Look-ups in named tables: a row name and a column name give one cell, copied from the table.

Table dat
|  | gorak | rifuf | mon | pap | lov | vuniza | dov | goz |
|---|---|---|---|---|---|---|---|---|
| miz | 6532 | 5012 | 6249 | 6144 | 5345 | 6921 | 6628 | 5463 |
| tibebut | 2099 | 5299 | 6927 | 6738 | 5445 | 5726 | 6526 | 5121 |
| ref | 9509 | 5452 | 6403 | 5897 | 5152 | 5431 | 6507 | 5504 |
| pof | 4922 | 4886 | 6395 | 6046 | 5258 | 6044 | 6525 | 5386 |
| vuf | 7627 | 5997 | 7070 | 6400 | 5137 | 3567 | 6336 | 5236 |
| res | 3381 | 4719 | 6364 | 6003 | 5340 | 6330 | 6635 | 5352 |
| dufani | 4214 | 4899 | 6344 | 6549 | 5128 | 3100 | 6490 | 5334 |
| leb | 1131 | 4579 | 6510 | 5904 | 5178 | 3726 | 6573 | 5243 |

vuniza of ref is 5431
pap of tibebut is 6738
vuniza of pof is 6044
rifuf of dufani is 4899
dov of pof is 6525
pap of res is 6003
dov of vuf is 6336
goz of leb is 5243
vuniza of miz is 6921
goz of tibebut is 5121
vuniza of tibebut is 5726
dov of miz is 6628
pap of ref is 5897
gorak of miz is 6532
gorak of pof is 4922
Row with the largest pap: tibebut

vob.csv
,rimima,mubeb
dod,105,147
robig,37,176
gemet,58,44
kuvu,138,84
votetoz,121,10
tez,98,191
vovidu,150,71
mek,181,225
gef,48,59

What is the mubeb of gef in vob? 59
What is the rimima of kuvu in vob? 138
What is the mubeb of tez in vob? 191
What is the rimima of robig in vob? 37
What is the rimima of gef in vob? 48
What is the mubeb of votetoz in vob? 10
What is the mubeb of dod in vob? 147
What is the mubeb of robig in vob? 176
What is the mubeb of vovidu in vob? 71
What is the mubeb of mek in vob? 225
What is the rimima of vovidu in vob? 150
Which row has the largest mubeb? mek

puf:
|  | dek | vavubu | tiz | reneg | topig | pumo |
|---|---|---|---|---|---|---|
| rog | -5079 | -3018 | -5408 | 5200 | -3276 | 1832 |
| kubobu | -1156 | -819 | -1093 | -4472 | -51 | -622 |
| nazag | -1222 | -4254 | -3595 | -3226 | -5266 | -2609 |

tiz of kubobu: -1093
vavubu of kubobu: -819
reneg of nazag: -3226
topig of kubobu: -51
vavubu of rog: -3018
pumo of nazag: -2609
dek of rog: -5079
tiz of rog: -5408
reneg of kubobu: -4472
pumo of rog: 1832
Row with the largest topig: kubobu

sus:
,gub,fufib
bur,65205,59221
fateful,61820,56833
fom,45806,67619
filode,57469,54397
gok,45683,63014
fipo,38635,62662
met,50322,23385
susafab,51682,61132
lemus,63677,55112
govavi,79146,35021

What is the fufib of fom in sus?
67619
What is the fufib of met in sus?
23385
What is the gub of fom in sus?
45806
What is the gub of bur in sus?
65205
What is the gub of gok in sus?
45683
What is the fufib of lemus in sus?
55112
What is the fufib of filode in sus?
54397
What is the fufib of susafab in sus?
61132
What is the gub of lemus in sus?
63677
What is the gub of fipo in sus?
38635
What is the fufib of bur in sus?
59221
What is the fufib of fipo in sus?
62662
What is the gub of susafab in sus?
51682
What is the gub of fateful in sus?
61820
Row with the largest fufib: fom

kudo:
         desipo  mon
kaludaz      40   38
vofe        -31   85
bav         -61   65
regul        45   39
femevu       46   31
der          51   34
bileped      38   41
rep          93  -10
meruni       37   44
devafar      37   42
zened        55    9

mon of zened = 9
desipo of rep = 93
desipo of kaludaz = 40
desipo of meruni = 37
desipo of bileped = 38
mon of der = 34
mon of kaludaz = 38
desipo of bav = -61
desipo of vofe = -31
desipo of der = 51
mon of meruni = 44

Table bizasiv
|  | zek | zet | vaze | romamuk | gen | dozude |
|---|---|---|---|---|---|---|
| kekabag | 41.559 | 54.582 | 33.885 | 94.786 | 60.569 | 17.431 |
| kova | 47.185 | 52.192 | 44.234 | 67.652 | 54.495 | 37.907 |
| milubug | 49.974 | 51.008 | 49.364 | 54.201 | 51.483 | 48.058 |
| tup | 42.582 | 54.147 | 35.767 | 89.853 | 59.465 | 21.154 |
| fasefu | 57.606 | 47.766 | 63.404 | 17.388 | 43.242 | 75.837 |
| ziz | 50.788 | 50.662 | 50.863 | 50.271 | 50.604 | 51.023 |

kekabag, dozude: 17.431
tup, gen: 59.465
ziz, dozude: 51.023
tup, romamuk: 89.853
ziz, romamuk: 50.271
kova, dozude: 37.907
tup, vaze: 35.767
ziz, vaze: 50.863
milubug, gen: 51.483
fasefu, gen: 43.242
fasefu, romamuk: 17.388
milubug, zet: 51.008
kekabag, vaze: 33.885
fasefu, vaze: 63.404
kekabag, gen: 60.569
tup, zet: 54.147
kekabag, romamuk: 94.786
Which row has the largest zet? kekabag

loma:
	zak	movive	nud	mezin	mimegi	nakovi	dod
rur	14	107	102	112	215	146	120
vef	173	89	79	43	85	76	84
sef	174	58	193	69	165	198	124
kepibi	80	171	76	125	51	92	125
dabivek	219	75	146	47	156	157	135

kepibi, nakovi -> 92
sef, mezin -> 69
dabivek, zak -> 219
sef, movive -> 58
vef, zak -> 173
rur, movive -> 107
vef, movive -> 89
rur, nud -> 102
dabivek, dod -> 135

Table nep
,mem,zab,kog
lapa,-8726,2593,4973
mesuroz,-4238,701,8138
reg,-4912,2565,7257
pavera,-9260,645,49
kuz,4855,2674,-2225
zin,723,4836,4798
melak,-1767,2650,3155

lapa, zab -> 2593
kuz, kog -> -2225
reg, kog -> 7257
mesuroz, kog -> 8138
kuz, mem -> 4855
pavera, kog -> 49
reg, zab -> 2565
melak, kog -> 3155
mesuroz, zab -> 701
reg, mem -> -4912
pavera, zab -> 645
zin, zab -> 4836
zin, kog -> 4798
mesuroz, mem -> -4238
Which row has the largest kog? mesuroz

fubupev:
|  | bemi | duteda | mulusa |
|---|---|---|---|
| giru | 58.0 | 42.8 | 58.9 |
| tebisav | 49.1 | 65.9 | 49.1 |
| zufuvim | 42.9 | 42.9 | 53.2 |
| lafik | 49.1 | 49.1 | 28.1 |
| mosen | 76.9 | 70.7 | 70.8 |
| nep | 81.2 | 51.2 | 60.3 |
| pob | 16.3 | 44.6 | 32.4 |
| mif | 30.2 | 45.8 | 40.8 |
| sop | 49.1 | 49.1 | 37.7 |
| faz | 74.4 | 45.9 | 58.1 |
| kob | 51.8 | 45.5 | 38.3 |
| lezup | 49.1 | 44.8 | 34.3 |

pob, bemi: 16.3
sop, bemi: 49.1
sop, mulusa: 37.7
pob, duteda: 44.6
kob, mulusa: 38.3
nep, duteda: 51.2
Row with the largest mulusa: mosen

zivat.csv
,gutiva,pas,fim,vid,tabig,vikele
fug,32525,17221,59911,59469,37346,52790
bima,23104,53265,48433,25479,48990,50838
rokon,24714,42479,48529,24722,41028,38714
lomilet,39085,53293,69396,56099,50791,72393
misa,24809,42977,47904,24765,40993,38142
pil,44760,54227,38637,42823,69978,77946
vigu,41530,41477,37812,40165,37207,50556

fim of vigu: 37812
fim of pil: 38637
tabig of vigu: 37207
gutiva of rokon: 24714
tabig of lomilet: 50791
vikele of misa: 38142
pas of rokon: 42479
vid of bima: 25479
vid of rokon: 24722
fim of fug: 59911
tabig of misa: 40993
vid of pil: 42823
Which row has the largest gutiva? pil

Table baboru
,lun,luk,tidunu,zod,kal,labas,zenu
petepu,215,30,97,57,100,140,216
bobile,132,183,63,113,40,194,145
bes,151,37,160,115,90,103,148
fut,198,209,207,157,86,171,128
ziv,149,76,209,155,208,115,138
rom,202,198,68,65,129,93,184
debok,152,188,35,160,131,74,118
fudekel,202,36,154,65,188,103,42
lumokad,210,113,137,179,109,167,80
fad,155,215,131,52,180,215,201
dusiro,140,33,174,100,61,126,198
sep,182,138,42,210,104,153,168
zemudu,158,197,124,52,150,36,201
tuforab,79,34,212,42,53,124,37

sep, tidunu => 42
lumokad, zenu => 80
sep, zenu => 168
bes, labas => 103
bes, kal => 90
bes, luk => 37
ziv, zod => 155
bobile, zenu => 145
tuforab, zenu => 37
sep, kal => 104
fut, kal => 86
fut, labas => 171
bobile, tidunu => 63
lumokad, zod => 179
bobile, lun => 132
fad, labas => 215
debok, tidunu => 35
debok, zod => 160
bobile, kal => 40
Which row has the largest zod? sep

